Below are the code and all the weights of a small trained network. Each question names an input and a class and asks about switching units off, where a switched-off unit gives its printed mean instead of its output.

import numpy as np


def w(rows, s, z=0):
    codes = np.array(rows[::2]) - 128.0
    scale = np.full(codes.shape[1], s)
    scale[-1] = z or s
    return codes * scale


def norm(h):
    return h / np.sqrt((h * h).mean(-1, keepdims=True) + 1e-5)


def f(y):
    return y / 2 * (1 + np.tanh(0.7978845608 * (y + 0.044715 * y**3)))


def log_softmax(a):
    a = a - a.max(-1, keepdims=True)
    return a - np.log(np.exp(a).sum(-1, keepdims=True))


def net(x, mask):
    res = np.array(x, float).reshape(1, 3) / 4 @ E
    u = 0
    for l in range(3):
        y = f(norm(res) @ A[l][:, :-1].T + A[l][:, -1])
        res = res + np.where(mask[u : u + 9], y, B[l][:, -1]) @ B[l][:, :-1]
        u += 9
    return log_softmax(norm(res)[-1] @ U[:, :-1].T + U[:, -1])


A, B = {}, {}
E = w([
[215,201,92,101,59],'x0',
[37,162,4,171,99],'x1',
[91,124,144,101,11],'x2',
],0.0033)
A[0] = w([
[75,215,53,146,205,183],'L0N0',
[171,141,105,156,194,102],'L0N1',
[176,203,143,220,224,85],'L0N2',
[174,72,197,182,110,112],'L0N3',
[76,97,126,51,3,251],'L0N4',
[187,94,118,145,131,130],'L0N5',
[162,171,111,150,96,138],'L0N6',
[160,159,121,78,109,203],'L0N7',
[84,149,98,177,127,153],'L0N8',
],0.0051,0.0024)
B[0] = w([
[137,89,181,97,159,209],'L0N0',
[87,25,103,118,66,143],'L0N1',
[107,62,72,3,12,165],'L0N2',
[123,138,135,112,197,159],'L0N3',
[179,43,93,152,162,254],'L0N4',
[96,138,129,101,153,137],'L0N5',
[120,118,149,161,145,146],'L0N6',
[46,91,168,127,186,172],'L0N7',
[169,172,150,127,209,161],'L0N8',
],0.0042,0.0034)
A[1] = w([
[162,217,102,95,114,70],'L1N0',
[127,113,170,89,140,210],'L1N1',
[47,141,155,60,52,168],'L1N2',
[195,125,95,84,73,208],'L1N3',
[90,110,81,177,99,137],'L1N4',
[70,191,75,161,135,140],'L1N5',
[179,253,135,139,89,29],'L1N6',
[133,232,136,140,89,10],'L1N7',
[185,154,125,204,129,135],'L1N8',
],0.007,0.0014)
B[1] = w([
[10,36,153,117,155,122],'L1N0',
[182,153,84,172,142,252],'L1N1',
[227,182,140,255,190,121],'L1N2',
[42,61,176,150,186,250],'L1N3',
[178,190,195,59,115,204],'L1N4',
[205,193,179,66,148,183],'L1N5',
[2,152,154,171,153,130],'L1N6',
[99,133,190,110,157,89],'L1N7',
[106,135,117,152,185,130],'L1N8',
],0.004,0.0021)
A[2] = w([
[137,87,205,151,166,248],'L2N0',
[144,86,192,101,66,209],'L2N1',
[72,117,93,164,100,27],'L2N2',
[26,89,144,149,171,130],'L2N3',
[51,158,178,134,98,3],'L2N4',
[135,98,162,202,2,36],'L2N5',
[76,178,33,97,157,65],'L2N6',
[122,141,93,64,92,102],'L2N7',
[144,214,156,73,124,140],'L2N8',
],0.0067,0.0013)
B[2] = w([
[113,217,125,99,80,254],'L2N0',
[109,122,111,116,254,185],'L2N1',
[157,155,151,65,220,117],'L2N2',
[110,118,190,138,81,204],'L2N3',
[113,137,125,162,98,117],'L2N4',
[130,57,91,85,137,148],'L2N5',
[199,148,137,113,135,156],'L2N6',
[98,93,211,86,193,125],'L2N7',
[143,169,166,111,181,139],'L2N8',
],0.0059,0.0044)
U = w([
[200,229,168,67,206,202],'0',
[112,10,90,72,179,195],'1',
[13,167,215,145,68,208],'2',
[189,138,15,195,66,208],'3',
[127,151,93,170,95,6],'4',
[127,160,93,176,108,13],'5',
[114,166,84,157,116,2],'6',
[105,165,83,186,125,32],'7',
],0.011,0.0048)

Each question gives the input, the list of numbers given to net, and the class t.
The units are the neurons (one row each of A and B). Each row of codes is followed by its name. A weight is (code - 128) times the scale printed after its matrix; where a second scale follows, it is the last column's (A, B and U).
mask holds one flag per neuron, layer by layer. A switched-off neuron (its flag False) gives its mean, the last column of its row in B, instead of its output. The means were averaged over made-up inputs and are rounded, as every weight is.
A unit's drop is (log p(t) with every unit on - log p(t) with that unit switched off) / (log p(t) with every unit on - log p(t) with every unit switched off).
The circuit of an input: a set's keep is (log p(t) with only the set's units on - log p(t) with every unit switched off) / (log p(t) with every unit on - log p(t) with every unit switched off). Starting from the 12 units with the biggest drops (on a tie, the unit counted first), units are removed one at a time, each time the one whose removal leaves the highest keep (on an exact tie, the one counted first), for as long as the keep stays at least 0.8.
units of the circuit, in order: the units of the circuit, biggest drop first
unit that matters most: the unit with the biggest drop
k most important neurons: the k neurons with the biggest drops, biggest first
k most important neurons of layer l: the k neurons of layer l with the biggest drops, biggest first
input [7,-5,8], class 1: unit that matters most => L0N4
input [2,4,2], class 0: 2 most important neurons => (L1N4 L0N2)
input [2,-1,0], class 3: 2 most important neurons => (L0N7 L1N3)
input [1,0,3], class 3: units of the circuit, in order => (L0N4 L0N0)
input [5,6,-5], class 0: units of the circuit, in order => (L0N4 L1N5)
input [7,7,-8], class 1: 2 most important neurons of layer 2 => (L2N0 L2N7)
input [5,4,-4], class 2: 2 most important neurons of layer 0 => (L0N4 L0N3)
input [-8,8,3], class 0: 2 most important neurons => (L2N6 L1N3)
input [2,2,-3], class 3: 2 most important neurons => (L1N2 L0N4)
input [-2,-6,8], class 1: 2 most important neurons of layer 1 => (L1N4 L1N5)
input [8,0,-7], class 2: 4 most important neurons => (L1N3 L0N4 L2N3 L1N0)
input [-6,-4,1], class 2: 2 most important neurons of layer 1 => (L1N5 L1N4)
input [6,5,-7], class 1: 3 most important neurons => (L0N2 L0N0 L2N0)
input [2,-3,-2], class 3: unit that matters most => L1N2
input [7,-5,-2], class 2: 2 most important neurons of layer 1 => (L1N3 L1N6)
input [-6,-2,7], class 1: 2 most important neurons => (L0N4 L1N3)
input [-6,-7,5], class 0: 3 most important neurons of layer 2 => (L2N0 L2N1 L2N3)
input [7,8,-1], class 0: 2 most important neurons => (L1N5 L2N6)
input [-4,-4,3], class 0: 3 most important neurons => (L1N3 L2N0 L1N6)
input [-1,1,-6], class 1: units of the circuit, in order => (L0N2)
input [-5,2,-2], class 2: 2 most important neurons => (L0N0 L2N3)
input [2,2,0], class 3: 3 most important neurons => (L0N0 L2N1 L1N3)
